Below is a small trained network, with its code and all its weights. Each question gives an input and a class and asks what happens when units are switched off, that is, made to give their printed mean instead of their output.

import numpy as np


def w(rows, s, z=0):
    codes = np.array(rows[::2]) - 128.0
    scale = np.full(codes.shape[1], s)
    scale[-1] = z or s
    return codes * scale


def norm(h):
    return h / np.sqrt((h * h).mean(-1, keepdims=True) + 1e-5)


def f(y):
    return np.maximum(y, 0)


def log_softmax(a):
    a = a - a.max(-1, keepdims=True)
    return a - np.log(np.exp(a).sum(-1, keepdims=True))


def net(x, mask):
    res = np.array(x, float).reshape(1, 8) / 4 @ E
    u = 0
    for l in range(3):
        y = f(norm(res) @ A[l][:, :-1].T + A[l][:, -1])
        res = res + np.where(mask[u : u + 13], y, B[l][:, -1]) @ B[l][:, :-1]
        u += 13
    return log_softmax(norm(res)[-1] @ U[:, :-1].T + U[:, -1])


A, B = {}, {}
E = w([
[160,208,251,215,132,184,92],'x0',
[110,125,147,77,166,124,76],'x1',
[67,185,190,131,68,121,137],'x2',
[212,88,179,73,135,103,78],'x3',
[141,224,133,112,59,36,156],'x4',
[108,174,95,141,112,153,54],'x5',
[133,178,95,34,166,135,152],'x6',
[81,79,103,120,33,155,131],'x7',
],0.012)
A[0] = w([
[195,115,108,142,248,157,80,55],'0.n0',
[156,222,176,136,103,103,150,73],'0.n1',
[85,161,166,98,91,113,20,134],'0.n2',
[144,114,138,8,128,84,139,144],'0.n3',
[124,142,153,243,97,177,127,116],'0.n4',
[164,127,89,48,130,136,152,46],'0.n5',
[124,156,66,104,141,167,150,1],'0.n6',
[52,119,146,109,129,213,85,65],'0.n7',
[118,155,156,103,108,88,18,69],'0.n8',
[139,119,218,147,152,183,112,98],'0.n9',
[90,118,15,62,143,125,144,73],'0.n10',
[121,183,204,165,103,143,101,87],'0.n11',
[125,83,149,144,177,48,145,108],'0.n12',
],0.016,0.0057)
B[0] = w([
[178,240,150,142,120,208,4,223],'0.n0',
[179,216,139,105,83,162,163,219],'0.n1',
[109,185,185,132,174,188,48,224],'0.n2',
[200,129,125,72,75,82,112,247],'0.n3',
[146,110,184,78,96,48,113,231],'0.n4',
[121,123,120,63,135,72,109,191],'0.n5',
[61,132,85,106,135,139,117,156],'0.n6',
[165,85,198,210,140,103,141,193],'0.n7',
[145,187,139,76,153,169,67,192],'0.n8',
[98,97,126,87,204,84,171,217],'0.n9',
[65,110,39,156,143,126,128,254],'0.n10',
[86,197,138,114,166,141,154,228],'0.n11',
[86,74,170,173,131,72,161,183],'0.n12',
],0.013,0.0094)
A[1] = w([
[153,84,149,159,80,170,123,52],'1.n0',
[172,35,114,136,134,152,100,103],'1.n1',
[138,70,133,127,107,130,76,82],'1.n2',
[91,158,96,111,139,105,152,101],'1.n3',
[229,137,147,87,189,158,132,31],'1.n4',
[130,147,116,95,150,148,159,2],'1.n5',
[96,162,92,213,127,170,134,109],'1.n6',
[106,165,135,88,179,122,166,54],'1.n7',
[204,104,157,129,160,153,111,49],'1.n8',
[127,253,132,117,123,109,197,106],'1.n9',
[208,140,153,87,137,102,163,112],'1.n10',
[139,129,76,176,137,204,129,27],'1.n11',
[115,154,170,109,52,150,137,7],'1.n12',
],0.016,0.0057)
B[1] = w([
[170,167,100,82,137,100,152,133],'1.n0',
[181,144,145,164,62,134,113,159],'1.n1',
[201,146,110,111,89,150,124,152],'1.n2',
[156,47,110,99,138,168,88,167],'1.n3',
[183,172,178,109,70,155,102,192],'1.n4',
[131,115,97,109,105,92,115,131],'1.n5',
[105,61,169,188,124,205,74,156],'1.n6',
[155,72,115,78,83,164,120,165],'1.n7',
[137,142,156,63,187,109,89,161],'1.n8',
[249,117,152,141,70,112,121,247],'1.n9',
[141,112,152,210,150,175,125,198],'1.n10',
[79,97,132,176,94,201,138,143],'1.n11',
[173,166,114,150,112,161,87,160],'1.n12',
],0.012,0.011)
A[2] = w([
[144,135,209,128,163,123,96,198],'2.n0',
[180,62,157,100,127,105,93,199],'2.n1',
[63,166,106,156,82,115,110,61],'2.n2',
[101,253,140,143,127,132,207,67],'2.n3',
[92,166,99,94,138,104,129,39],'2.n4',
[88,112,167,116,151,158,150,19],'2.n5',
[98,130,101,144,147,152,199,75],'2.n6',
[109,115,80,151,166,122,161,129],'2.n7',
[105,111,127,131,83,110,133,45],'2.n8',
[94,164,126,183,93,152,159,3],'2.n9',
[99,129,192,154,153,153,153,53],'2.n10',
[170,161,127,132,125,64,169,98],'2.n11',
[151,122,77,57,135,147,125,53],'2.n12',
],0.017,0.0048)
B[2] = w([
[93,177,202,113,175,203,194,249],'2.n0',
[161,164,178,205,44,115,196,220],'2.n1',
[176,109,133,126,52,176,106,142],'2.n2',
[225,198,105,58,111,175,3,163],'2.n3',
[145,123,152,75,192,145,114,140],'2.n4',
[107,85,151,188,187,112,171,136],'2.n5',
[152,201,139,119,128,177,54,135],'2.n6',
[174,148,181,92,122,195,56,148],'2.n7',
[168,99,120,136,98,142,115,139],'2.n8',
[205,100,167,152,111,122,132,133],'2.n9',
[106,116,161,102,171,111,178,154],'2.n10',
[122,55,191,228,129,155,161,171],'2.n11',
[141,94,141,57,133,74,186,169],'2.n12',
],0.011,0.014)
U = w([
[42,112,189,165,210,120,195,157],'0',
[63,171,92,139,166,70,129,11],'1',
[207,236,206,117,132,162,97,185],'2',
[84,88,50,192,126,218,70,140],'3',
[182,71,110,142,48,61,155,162],'4',
[76,167,86,143,175,81,138,2],'5',
[76,179,73,155,175,75,138,4],'6',
[123,114,5,22,137,94,110,121],'7',
],0.019,0.0097)

Each question gives the input, the list of numbers given to net, and the class t.
The units are the neurons (one row each of A and B). Each row of codes is followed by its name. A weight is (code - 128) times the scale printed after its matrix; where a second scale follows, it is the last column's (A, B and U).
mask holds one flag per neuron, layer by layer. A switched-off neuron (its flag False) gives its mean, the last column of its row in B, instead of its output. The means were averaged over made-up inputs and are rounded, as every weight is.
A unit's drop is (log p(t) with every unit on - log p(t) with that unit switched off) / (log p(t) with every unit on - log p(t) with every unit switched off).
The circuit of an input: a set's keep is (log p(t) with only the set's units on - log p(t) with every unit switched off) / (log p(t) with every unit on - log p(t) with every unit switched off). Starting from the 12 units with the biggest drops (on a tie, the unit counted first), units are removed one at a time, each time the one whose removal leaves the highest keep (on an exact tie, the one counted first), for as long as the keep stays at least 0.8.
units of the circuit, in order: the units of the circuit, biggest drop first
most important unit: the unit with the biggest drop
top k neurons: the k neurons with the biggest drops, biggest first
top k neurons in layer l: the k neurons of layer l with the biggest drops, biggest first
drop when u is switched off: that unit's drop, to one decimal
input [-6,2,3,-4,-7,3,6,5], class 3: units of the circuit, in order => 0.n10
input [0,-4,3,-5,6,-4,-4,7], class 4: units of the circuit, in order => 0.n0; 2.n0
input [-8,-3,-8,-1,-3,-8,-3,-8], class 4: units of the circuit, in order => 0.n2; 0.n12
input [-1,7,2,-6,-3,-8,2,-1], class 4: top 3 neurons => 2.n0; 0.n2; 0.n11
input [-1,2,-4,3,6,6,1,7], class 7: top 2 neurons => 0.n10; 0.n0
input [-1,2,-1,0,8,-4,-1,6], class 4: top 2 neurons => 0.n0; 2.n0
input [-5,0,-1,1,-8,-1,0,0], class 3: top 2 neurons in layer 0 => 0.n10; 0.n4
input [-6,-3,8,-1,-6,-7,6,4], class 7: top 2 neurons => 0.n10; 1.n9
input [-4,-4,5,6,0,-1,-3,7], class 4: top 2 neurons => 0.n0; 2.n0
input [3,-6,0,-6,-5,-1,0,4], class 0: top 2 neurons in layer 0 => 0.n3; 0.n0
input [-6,4,-5,-1,-4,-4,-2,2], class 4: top 4 neurons => 1.n1; 0.n11; 2.n1; 0.n12
input [2,-7,-5,0,-3,2,-7,6], class 4: top 2 neurons in layer 0 => 0.n0; 0.n2
input [8,-1,-6,-5,-5,-3,1,6], class 0: top 3 neurons => 0.n9; 0.n3; 1.n9
input [6,-6,4,-4,-7,-7,0,-2], class 0: top 2 neurons in layer 0 => 0.n9; 0.n0
input [-6,5,0,2,-5,4,-1,5], class 4: most important unit => 0.n7
input [-3,-1,4,8,-7,-7,2,4], class 4: top 2 neurons in layer 0 => 0.n0; 0.n2
input [1,-8,-6,-6,-7,8,6,-8], class 3: drop when 1.n6 is switched off => 0.1
input [-3,-4,-8,-6,5,-5,8,0], class 7: drop when 2.n6 is switched off => 0.0
input [-7,5,7,-8,-2,-7,0,2], class 3: drop when 0.n4 is switched off => 0.3
input [-5,3,-7,-5,0,-8,3,5], class 7: most important unit => 0.n10
input [5,-7,-3,3,-5,1,-2,6], class 0: top 2 neurons in layer 2 => 2.n3; 2.n0
